Below are the code and all the weights of a small trained network. Each question names an input and a class and asks about switching units off, where a switched-off unit gives its printed mean instead of its output.

import numpy as np


def w(rows, s, z=0):
    codes = np.array(rows[::2]) - 128.0
    scale = np.full(codes.shape[1], s)
    scale[-1] = z or s
    return codes * scale


def f(y):
    return y / 2 * (1 + np.tanh(0.7978845608 * (y + 0.044715 * y**3)))


def log_softmax(a):
    a = a - a.max(-1, keepdims=True)
    return a - np.log(np.exp(a).sum(-1, keepdims=True))


def net(x, mask):
    res = np.array(x, float).reshape(1, 6) / 4 @ E
    y = f(res @ A[0][:, :-1].T + A[0][:, -1])
    res = res + np.where(mask, y, B[0][:, -1]) @ B[0][:, :-1]
    return log_softmax(res[-1] @ U[:, :-1].T + U[:, -1])


A, B = {}, {}
E = w([
[128,162,216,126,33,237,160,138],'x0',
[129,142,130,116,114,111,128,127],'x1',
[137,139,121,126,111,123,115,134],'x2',
[115,34,51,61,68,141,205,169],'x3',
[97,92,153,251,64,54,134,168],'x4',
[126,136,123,125,118,127,115,134],'x5',
],0.015)
A[0] = w([
[106,126,29,65,191,144,140,143,127],'n1',
[118,67,117,100,82,137,174,211,4],'n2',
[149,132,109,85,114,92,148,87,118],'n3',
[130,68,118,166,147,37,99,140,136],'n4',
[107,90,15,74,153,147,144,133,134],'n5',
[130,108,54,76,158,136,135,151,120],'n6',
[150,111,71,160,207,27,94,138,115],'n7',
[86,120,169,89,88,184,121,137,33],'n8',
[165,89,146,109,62,158,162,108,102],'n9',
[171,105,133,102,140,115,131,149,112],'n10',
[76,180,191,182,88,161,162,165,73],'n11',
[149,127,168,55,151,174,83,107,54],'n12',
[110,113,83,163,181,52,93,111,54],'n13',
[130,160,251,205,95,119,108,115,119],'n14',
[175,177,107,82,155,192,116,49,182],'n15',
[144,122,152,127,164,93,147,139,82],'n16',
[148,181,168,139,199,117,79,112,104],'n17',
[144,139,56,178,85,115,149,102,85],'n18',
[150,125,106,156,109,144,156,166,78],'n19',
[160,201,98,67,173,221,125,68,89],'n20',
[156,175,119,81,156,182,115,63,180],'n21',
[124,113,139,90,98,107,89,114,96],'n22',
[125,107,142,88,148,110,128,132,89],'n23',
[146,169,165,44,167,164,121,109,97],'n24',
[53,102,85,212,81,89,142,124,33],'n25',
[153,144,168,110,73,205,170,144,44],'n26',
[137,178,149,144,184,119,56,50,61],'n27',
[95,59,82,99,56,144,193,178,59],'n28',
[150,100,48,80,132,121,144,106,133],'n29',
],0.012,0.018)
B[0] = w([
[221,96,143,107,189,120,104,68,233],'n1',
[36,225,164,211,17,234,141,142,176],'n2',
[197,108,104,123,207,149,109,104,154],'n3',
[56,113,100,124,119,103,181,174,215],'n4',
[210,116,108,95,203,111,92,108,240],'n5',
[204,105,129,112,204,110,46,91,205],'n6',
[32,134,160,155,53,177,176,189,244],'n7',
[126,79,83,71,209,26,151,164,161],'n8',
[70,108,101,146,135,146,128,157,189],'n9',
[173,137,131,118,118,99,111,132,139],'n10',
[183,154,149,161,136,147,55,38,201],'n11',
[109,174,169,196,78,186,138,103,168],'n12',
[63,196,160,172,38,217,99,108,191],'n13',
[207,200,219,206,126,234,31,39,244],'n14',
[104,137,76,138,122,86,176,188,252],'n15',
[125,127,165,130,131,121,139,128,131],'n16',
[66,118,86,70,135,84,208,207,204],'n17',
[103,114,116,112,117,116,166,107,143],'n18',
[95,140,129,141,134,133,140,122,140],'n19',
[30,162,177,156,70,193,138,116,229],'n20',
[59,100,123,91,133,89,141,167,241],'n21',
[144,107,151,134,135,121,128,154,123],'n22',
[151,130,129,138,124,132,148,121,134],'n23',
[39,141,145,161,78,144,143,113,200],'n24',
[130,78,45,41,210,18,183,202,181],'n25',
[90,75,49,77,173,12,228,227,196],'n26',
[127,36,43,59,151,46,169,189,198],'n27',
[1,161,139,138,89,143,178,197,225],'n28',
[221,78,142,97,225,106,95,82,211],'n29',
],0.0093,0.019)
U = w([
[106,72,67,51,157,56,149,187,156],'0',
[64,178,175,166,72,179,131,150,177],'1',
[251,123,155,115,163,141,70,41,2],'2',
],0.014,0.0024)

Each question gives the input, the list of numbers given to net, and the class t.
The units are the neurons (one row each of A and B). Each row of codes is followed by its name. A weight is (code - 128) times the scale printed after its matrix; where a second scale follows, it is the last column's (A, B and U).
mask holds one flag per neuron, in row order. A switched-off neuron (its flag False) gives its mean, the last column of its row in B, instead of its output. The means were averaged over made-up inputs and are rounded, as every weight is.
A unit's drop is (log p(t) with every unit on - log p(t) with that unit switched off) / (log p(t) with every unit on - log p(t) with every unit switched off).
The circuit of an input: a set's keep is (log p(t) with only the set's units on - log p(t) with every unit switched off) / (log p(t) with every unit on - log p(t) with every unit switched off). Starting from the 12 units with the biggest drops (on a tie, the unit counted first), units are removed one at a time, each time the one whose removal leaves the highest keep (on an exact tie, the one counted first), for as long as the keep stays at least 0.8.
circuit, biggest first: the units of the circuit, biggest drop first
top k neurons: the k neurons with the biggest drops, biggest first
drop when u is switched off: that unit's drop, to one decimal
input [-6,-4,6,-6,5,6], class 1: top neuron -> (n13)
input [-5,-7,-1,-5,1,8], class 1: top 3 neurons -> (n13; n7; n25)
input [8,-1,6,0,5,7], class 2: circuit, biggest first -> (n11; n14)
input [-7,0,4,1,-8,4], class 2: top 3 neurons -> (n1; n6; n29)
input [8,2,0,-8,1,1], class 2: top 3 neurons -> (n14; n11; n7)
input [8,-6,-2,8,-2,-4], class 0: top 2 neurons -> (n26; n8)
input [6,3,-7,4,0,0], class 0: top 2 neurons -> (n26; n14)
input [0,-8,-8,0,2,3], class 1: top 4 neurons -> (n1; n5; n29; n6)
input [-8,3,8,-2,1,3], class 1: top 3 neurons -> (n13; n7; n26)
input [8,3,3,4,-3,1], class 0: top 2 neurons -> (n26; n8)
input [-4,4,-2,0,6,-7], class 1: top 3 neurons -> (n13; n7; n27)
input [-2,-2,6,0,1,0], class 1: top 3 neurons -> (n27; n25; n26)
input [7,1,-8,1,-3,-2], class 0: top 3 neurons -> (n26; n8; n2)
input [-6,-5,-6,-5,3,-2], class 1: circuit, biggest first -> (n13)
input [1,5,-7,3,1,-3], class 1: top 3 neurons -> (n26; n25; n27)
input [-7,0,-4,-3,3,-3], class 1: top 2 neurons -> (n13; n7)
input [7,-3,3,5,-4,7], class 0: drop when n8 is switched off -> 0.5
input [-5,-2,2,-2,7,4], class 1: drop when n13 is switched off -> 0.2
input [-5,6,-1,-5,5,-1], class 1: drop when n13 is switched off -> 0.1
input [-5,4,-5,1,-3,-3], class 2: drop when n1 is switched off -> 0.1
